The symbols move the nodes like this.
kema: $>bedo, *>kivi, %>pafa, !>deme, ^>pori, &>save
dera: $>dazu, *>befu, %>gusi, !>bepe, ^>gifu, &>gizo
deme: $>pumo, *>., %>disi, !>., ^>kivi, &>bedo
zusa: $>puna, *>tuki, %>dera, !>fipi, ^>govo, &>gusi
goru: $>dino, *>puna, %>zibu, !>gifu, ^>gusi, &>zika
rore: $>muna, *>bemi, %>kudi, !>dela, ^>rule, &>belu
pafa: $>litu, *>seda, %>save, !>disi, ^>giva, &>mubu
raso: $>fude, *>., %>deme, !>., ^>., &>disi
votu: $>vira, *>bedo, %>mido, !>giva, ^>save, &>beke
piva: $>nafo, *>mubu, %>tuki, !>mido, ^>keni, &>befu
dazu: $>bima, *>bepe, %>goru, !>govo, ^>dera, &>zibu
piga: $>pupe, *>kudi, %>line, !>zuno, ^>zesu, &>nori
mibe: $>todo, *>zinu, %>gimo, !>nori, ^>gise, &>nuvi
zudi: $>kuge, *>tusi, %>rule, !>dili, ^>dela, &>vemi
kuge: $>gufi, *>dili, %>rore, !>gibo, ^>zudi, &>kudi
seda: $>disi, *>., %>kema, !>raso, ^>pumo, &>pafa
rule: $>rore, *>lafu, %>vemi, !>bemi, ^>gufi, &>gova
bemi: $>dela, *>pete, %>kuge, !>dosu, ^>lafu, &>rore
fipi: $>vata, *>beke, %>bepe, !>keni, ^>tuki, &>puna
zuno: $>gova, *>gufi, %>kezu, !>rule, ^>kudi, &>pupe
gise: $>mibe, *>sava, %>gavi, !>zinu, ^>kuli, &>vapu
tuki: $>fipi, *>bisu, %>befu, !>beke, ^>maso, &>zusa
muna: $>vemi, *>dela, %>zuno, !>zudi, ^>rore, &>kezu
nemi: $>demi, *>pupe, %>gise, !>gofu, ^>nori, &>gavi
gibo: $>lafu, *>zika, %>dela, !>fibu, ^>dili, &>gufi
gizo: $>zibu, *>dera, %>sane, !>dazu, ^>dino, &>pete
fibu: $>pete, *>dino, %>tusi, !>gizo, ^>zika, &>lafu
zibu: $>zumi, *>dazu, %>zika, !>bima, ^>gizo, &>dosu
belu: $>kezu, *>rore, %>piga, !>muna, ^>gova, &>line
vemi: $>kudi, *>zudi, %>gova, !>kuge, ^>muna, &>zesu
disi: $>pori, *>raso, %>bedo, !>fude, ^>seda, &>litu
dili: $>gibo, *>sane, %>bemi, !>zika, ^>tusi, &>kuge
sava: $>zinu, *>kezu, %>nemi, !>zesu, ^>line, &>gise
save: $>votu, *>kema, %>mubu, !>bedo, ^>koro, &>bisu
pupe: $>gofu, *>zuno, %>sava, !>gova, ^>piga, &>nemi
kudi: $>zuno, *>kuge, %>belu, !>gufi, ^>vemi, &>piga
nafo: $>maso, *>mido, %>fipi, !>tove, ^>piva, &>bepe
keni: $>piva, *>vira, %>maso, !>mubu, ^>beke, &>vata
bedo: $>giva, *>deme, %>litu, !>pumo, ^>kema, &>votu
demi: $>kuli, *>gofu, %>mibe, !>line, ^>nemi, &>gimo
fude: $>kivi, *>., %>pumo, !>., ^>raso, &>pori
tusi: $>dili, *>zumi, %>lafu, !>sane, ^>dosu, &>zudi
beke: $>keni, *>votu, %>nafo, !>vira, ^>bisu, &>fipi
zika: $>fibu, *>goru, %>dosu, !>dino, ^>sane, &>gibo
giva: $>pafa, *>pumo, %>koro, !>seda, ^>bedo, &>vira
zumi: $>sane, *>bima, %>fibu, !>gusi, ^>zibu, &>tusi
befu: $>bepe, *>piva, %>zusa, !>nafo, ^>vata, &>dera
gusi: $>goru, *>zusa, %>gizo, !>puna, ^>bima, &>sane
mubu: $>mido, *>pafa, %>bisu, !>litu, ^>vira, &>piva
pete: $>dosu, *>gizo, %>dili, !>zibu, ^>fibu, &>bemi
lafu: $>bemi, *>fibu, %>zudi, !>pete, ^>gibo, &>rule
kezu: $>zesu, *>muna, %>pupe, !>vemi, ^>belu, &>sava
todo: $>gavi, *>nori, %>zimu, !>nemi, ^>mibe, &>.
gifu: $>dera, *>vata, %>bima, !>befu, ^>puna, &>dino
gufi: $>rule, *>gibo, %>muna, !>lafu, ^>kuge, &>zuno
koro: $>save, *>pori, %>vira, !>kema, ^>litu, &>tove
gofu: $>line, *>gova, %>zinu, !>belu, ^>pupe, &>demi
kuli: $>gise, *>line, %>todo, !>sava, ^>demi, &>zimu
bepe: $>govo, *>nafo, %>puna, !>maso, ^>befu, &>dazu
nori: $>nemi, *>piga, %>kuli, !>pupe, ^>zinu, &>todo
maso: $>tuki, *>tove, %>vata, !>bisu, ^>nafo, &>govo
bima: $>gusi, *>govo, %>dino, !>zusa, ^>dazu, &>zumi
mido: $>tove, *>litu, %>beke, !>koro, ^>mubu, &>nafo
bisu: $>beke, *>save, %>piva, !>votu, ^>tove, &>tuki
dosu: $>tusi, *>zibu, %>gibo, !>zumi, ^>pete, &>dela
puna: $>gifu, *>fipi, %>dazu, !>vata, ^>zusa, &>goru
vapu: $>nuvi, *>gise, %>., !>mibe, ^>zimu, &>.
gimo: $>zimu, *>demi, %>nuvi, !>kuli, ^>gavi, &>.
dino: $>gizo, *>gifu, %>zumi, !>dera, ^>goru, &>fibu
gova: $>belu, *>rule, %>zesu, !>rore, ^>zuno, &>gofu
nuvi: $>., *>mibe, %>., !>todo, ^>vapu, &>.
govo: $>zusa, *>maso, %>gifu, !>tuki, ^>bepe, &>bima
litu: $>koro, *>disi, %>votu, !>pori, ^>pafa, &>mido
pumo: $>seda, *>., %>pori, !>., ^>deme, &>giva
tove: $>bisu, *>koro, %>keni, !>save, ^>mido, &>maso
vata: $>befu, *>keni, %>govo, !>piva, ^>fipi, &>gifu
zimu: $>vapu, *>kuli, %>., !>gise, ^>gimo, &>.
pori: $>kema, *>fude, %>giva, !>kivi, ^>disi, &>koro
zinu: $>nori, *>zesu, %>demi, !>piga, ^>sava, &>mibe
sane: $>zika, *>gusi, %>pete, !>goru, ^>zumi, &>dili
line: $>sava, *>belu, %>nori, !>kezu, ^>gofu, &>kuli
kivi: $>deme, *>., %>seda, !>., ^>fude, &>kema
vira: $>mubu, *>giva, %>tove, !>pafa, ^>votu, &>keni
zesu: $>piga, *>vemi, %>gofu, !>kudi, ^>kezu, &>zinu
dela: $>zudi, *>dosu, %>gufi, !>tusi, ^>bemi, &>muna
gavi: $>gimo, *>nemi, %>vapu, !>demi, ^>todo, &>.

In the rows, 25 means zero.

The rows follow the links: the fewer symbols apart two nodes are, the more alike their rows tend to be.

Some nodes and rows for them; each showing differs a little:
rore
20,32,29,19,25,32,18,24,13,24,34,27,15,27,16,32,37,25,15,27,25,14,28,31,18,15,30,30,38,11,31,29,28,21,24,28,45,32,23,20,34,23,36,28,37,27,33,27,17,12,23,18,36,19,33,36,21,24,22
puna
20,20,18,31,29,17,26,24,41,16,17,21,36,22,28,20,9,25,37,27,29,30,30,23,24,32,10,15,13,38,29,19,23,22,27,25,8,17,30,31,20,24,17,29,22,22,18,28,32,41,32,32,14,34,14,14,21,25,31
raso
32,20,22,28,18,19,38,29,25,33,15,18,34,18,28,9,18,23,24,18,19,31,17,19,35,38,27,26,18,35,10,21,19,31,28,18,3,21,16,24,18,30,20,15,13,24,17,17,27,32,23,27,17,28,32,15,29,22,23
dosu
40,21,33,22,21,29,28,24,16,38,27,32,15,31,33,30,37,24,20,18,20,33,12,19,30,21,43,33,25,18,13,32,28,34,19,21,33,26,22,23,20,23,20,16,13,28,27,15,21,15,11,21,31,15,23,27,40,25,16
vata
12,26,15,28,27,17,26,26,34,14,19,17,36,17,18,14,10,25,29,28,28,19,35,27,23,33,8,16,22,35,31,17,20,17,31,26,10,22,24,27,27,28,26,30,31,21,20,31,29,37,37,29,15,35,27,19,11,24,32
sava
17,24,24,25,35,25,11,19,37,11,28,31,22,31,26,41,23,27,36,33,33,25,34,29,14,15,14,17,22,21,41,24,31,18,20,32,36,22,39,29,26,17,22,36,32,22,28,34,28,27,29,28,24,26,7,27,21,29,31
fibu
41,19,33,24,22,28,28,24,21,38,24,32,18,32,36,30,35,24,25,18,21,37,10,18,31,23,40,31,21,21,11,30,28,36,18,21,28,23,24,25,17,23,16,16,10,27,24,14,24,19,11,25,28,16,19,24,42,25,18
zuno
15,32,25,20,29,31,14,22,20,16,33,27,17,28,15,34,32,26,21,31,29,13,33,33,14,14,21,25,36,14,39,27,28,16,25,31,44,31,29,22,34,21,34,33,40,25,33,32,20,17,28,20,32,23,27,35,16,26,26
befu
14,25,15,29,27,17,25,25,36,14,19,18,37,18,20,15,9,25,32,28,29,21,34,27,23,32,7,16,19,36,31,17,20,18,30,25,9,21,25,28,25,27,24,31,29,21,20,32,30,38,37,30,15,36,23,17,13,24,32
beke
13,31,18,26,20,22,30,29,18,22,23,13,33,13,12,9,18,24,16,26,22,11,33,28,25,33,16,24,33,29,27,19,17,18,34,23,15,29,15,21,33,32,37,25,35,24,24,29,22,27,35,22,22,32,44,24,9,21,26
dazu
27,17,21,30,28,18,26,23,41,20,17,25,33,24,33,23,12,25,38,25,27,35,24,21,27,30,16,16,10,37,24,21,25,27,23,24,8,15,31,31,16,23,12,26,15,23,17,26,33,38,28,33,13,31,10,15,28,26,29
votu
22,30,22,24,16,24,35,30,11,32,24,15,29,15,15,7,25,22,10,20,18,15,25,26,29,33,28,31,35,25,17,22,17,24,33,20,17,31,10,19,30,33,36,18,29,26,25,21,20,21,27,21,27,26,49,25,18,21,21
pete
41,20,33,23,21,29,28,24,18,38,26,31,17,31,35,29,35,24,22,18,20,35,11,19,31,22,42,32,23,20,12,31,28,35,19,21,30,24,24,24,19,23,18,15,12,27,25,14,23,17,11,23,30,15,22,26,41,24,18
bepe
15,24,16,30,27,17,25,25,37,14,18,18,37,18,22,16,9,25,33,29,28,23,33,26,23,32,8,15,18,36,31,17,20,18,29,25,9,20,27,29,24,26,23,30,28,21,19,31,31,39,36,30,14,35,21,16,14,24,32
piga
13,28,24,23,33,27,11,21,31,10,30,29,21,28,19,38,25,27,30,33,33,19,35,32,13,15,14,19,28,19,43,24,30,15,22,32,39,25,35,27,30,19,28,37,37,23,31,36,25,23,31,25,27,26,15,30,16,28,30
vemi
17,32,27,20,27,31,16,23,16,19,34,27,16,27,16,33,35,25,17,29,27,13,31,32,16,15,26,28,38,13,36,27,28,18,24,30,45,32,25,21,34,23,36,31,39,25,33,31,19,13,25,18,35,21,30,35,18,26,24
gise
26,20,28,25,34,27,13,18,38,16,27,35,20,34,33,43,25,27,38,30,32,32,27,24,18,14,21,19,16,22,35,27,33,23,17,30,35,19,40,31,21,16,15,32,23,24,26,29,29,26,22,28,24,22,1,25,30,29,29

Each walk starts at a row. The symbols on each line, taken left to right, move it on to the next node.
Answer with the node's row; about right is enough.
37,16,27,27,25,22,27,23,34,31,19,30,26,29,39,28,22,25,35,20,24,41,15,17,31,27,29,22,10,31,16,26,27,34,19,22,16,17,30,29,13,22,10,19,8,24,19,17,30,30,18,30,19,23,9,17,38,26,23
! & * * $ -> 16,22,16,29,28,17,25,24,39,15,18,19,36,20,24,18,9,26,35,28,29,26,32,24,23,32,8,15,16,36,30,18,21,20,29,26,9,20,28,29,23,26,20,30,26,21,18,31,32,40,35,31,14,35,18,16,16,25,32
% * & $ % * -> 18,21,17,30,28,17,25,23,40,16,17,21,35,20,26,19,9,25,36,27,29,27,32,24,25,32,9,15,14,38,30,18,22,21,28,25,9,18,29,30,21,25,19,29,23,21,18,30,32,40,35,31,13,34,17,15,18,25,32
41,17,30,25,23,26,28,23,26,36,22,32,21,31,39,29,30,24,29,19,21,40,11,17,32,25,37,28,15,25,12,29,28,36,18,21,23,20,27,26,14,23,13,17,8,27,21,15,26,24,13,27,25,18,15,21,42,24,20
$ * ! & ^ & -> 42,18,31,24,23,27,29,24,23,37,24,32,19,31,38,30,32,24,26,18,21,39,11,17,32,23,39,30,17,24,12,30,29,36,18,21,25,21,26,26,17,22,15,16,9,27,23,14,25,21,11,26,26,17,17,23,42,25,19
$ ! % ! $ ^ ^ -> 31,16,23,29,28,19,27,23,39,25,17,27,30,26,36,25,16,25,38,22,27,39,20,18,29,29,20,18,9,35,21,23,26,30,21,22,11,16,32,31,14,22,10,23,12,23,18,22,32,36,24,32,15,27,8,14,33,26,27
22,21,26,25,35,26,12,19,39,14,27,34,20,33,30,42,24,27,38,30,33,30,28,27,17,15,17,17,17,22,38,27,32,22,18,32,35,19,40,31,22,17,17,34,26,23,27,31,29,28,25,28,23,24,1,25,27,30,29
! ! * % % -> 13,30,24,22,31,28,12,21,27,12,32,28,20,28,17,37,27,26,26,32,31,15,36,33,13,14,16,21,31,18,43,25,29,15,23,32,42,27,33,25,32,20,32,37,40,24,32,35,24,21,30,22,30,25,20,32,14,27,29
$ ^ & % & ^ * -> 20,23,25,25,35,26,11,18,38,12,27,32,21,31,28,41,23,27,37,32,34,28,31,27,15,14,15,16,19,23,40,25,32,20,19,31,35,21,39,29,24,16,19,36,29,22,27,33,29,27,27,28,23,25,4,26,24,29,30
41,16,29,25,23,25,28,24,29,34,21,32,22,30,40,29,27,25,31,20,23,40,12,16,32,25,35,27,13,27,13,28,28,35,18,22,21,19,28,28,14,22,11,18,8,25,20,16,28,26,14,27,22,19,13,20,41,26,21
^ $ % * $ $ -> 39,15,28,27,24,23,28,23,32,33,20,30,24,30,39,28,25,25,33,20,23,41,13,17,32,26,31,25,11,29,14,27,28,35,19,21,17,18,29,29,14,22,11,18,7,25,19,16,29,29,16,30,21,21,10,18,40,26,22
% * ^ & & $ $ -> 34,27,33,20,21,32,25,26,11,36,31,29,13,29,27,31,39,24,15,21,20,24,16,24,26,18,42,35,33,13,17,32,28,30,21,23,40,30,21,20,26,24,28,19,22,28,29,18,18,9,13,18,35,14,32,33,34,24,17
13,31,25,21,30,29,13,22,22,14,33,27,18,27,16,35,30,26,22,32,29,14,35,33,14,14,19,24,35,15,40,25,28,16,23,32,43,29,29,23,34,21,33,35,40,24,33,34,22,18,28,21,31,24,24,34,15,27,27
& ! ^ ! ^ $ ! -> 30,29,33,19,21,33,24,25,10,33,32,29,14,29,23,31,40,24,14,22,21,21,19,26,24,18,39,34,36,12,21,31,28,28,22,25,42,32,21,19,29,25,31,20,27,28,32,20,17,9,15,17,36,16,33,35,30,24,18
! ^ ! ! ^ ^ ^ -> 24,18,19,31,29,17,26,23,42,19,17,24,34,22,31,21,11,26,38,25,28,33,26,22,26,31,13,15,11,37,25,20,24,25,25,25,8,15,30,31,17,24,14,26,18,22,17,26,33,40,29,32,13,31,10,15,24,26,30
24,31,30,19,23,32,20,25,10,28,34,28,14,27,19,31,39,24,13,26,23,16,25,29,21,16,34,33,38,11,27,29,27,23,23,27,45,32,22,19,32,24,35,25,33,27,33,25,16,9,20,16,37,17,34,36,24,24,20
^ % & & ^ ! -> 13,31,25,22,30,29,13,22,24,13,32,27,19,28,17,36,29,26,24,32,31,15,35,33,13,14,18,22,33,16,41,25,29,15,24,32,43,28,31,24,33,21,33,35,41,23,33,34,21,19,29,22,30,24,22,34,16,27,28
$ % & ^ ^ -> 18,24,24,24,34,27,11,19,38,11,28,32,22,31,27,41,23,28,36,32,33,27,32,28,15,15,14,16,20,22,40,25,31,19,20,32,35,22,39,30,25,17,20,37,30,23,28,33,28,28,28,28,24,26,5,26,22,29,31
11,29,15,27,23,19,28,27,25,16,22,14,35,15,13,10,13,23,20,27,25,13,35,28,24,33,11,21,29,31,30,17,18,16,33,25,13,27,18,23,31,30,34,28,36,23,23,31,25,31,38,25,20,35,37,22,9,22,30
^ $ ^ & % * ^ -> 11,29,16,27,24,18,27,27,28,15,21,14,36,15,13,11,13,24,23,28,25,15,36,29,23,33,11,19,26,32,31,17,18,16,33,25,12,26,20,24,30,29,32,29,35,23,22,32,26,33,37,26,19,35,35,21,9,23,30
% $ % % ^ -> 22,19,19,30,29,17,26,23,41,17,17,23,34,22,29,21,10,26,38,26,29,32,29,22,26,31,12,15,12,37,28,19,24,23,26,24,8,17,30,31,19,24,15,28,19,21,18,28,33,40,32,32,12,33,12,15,23,25,31
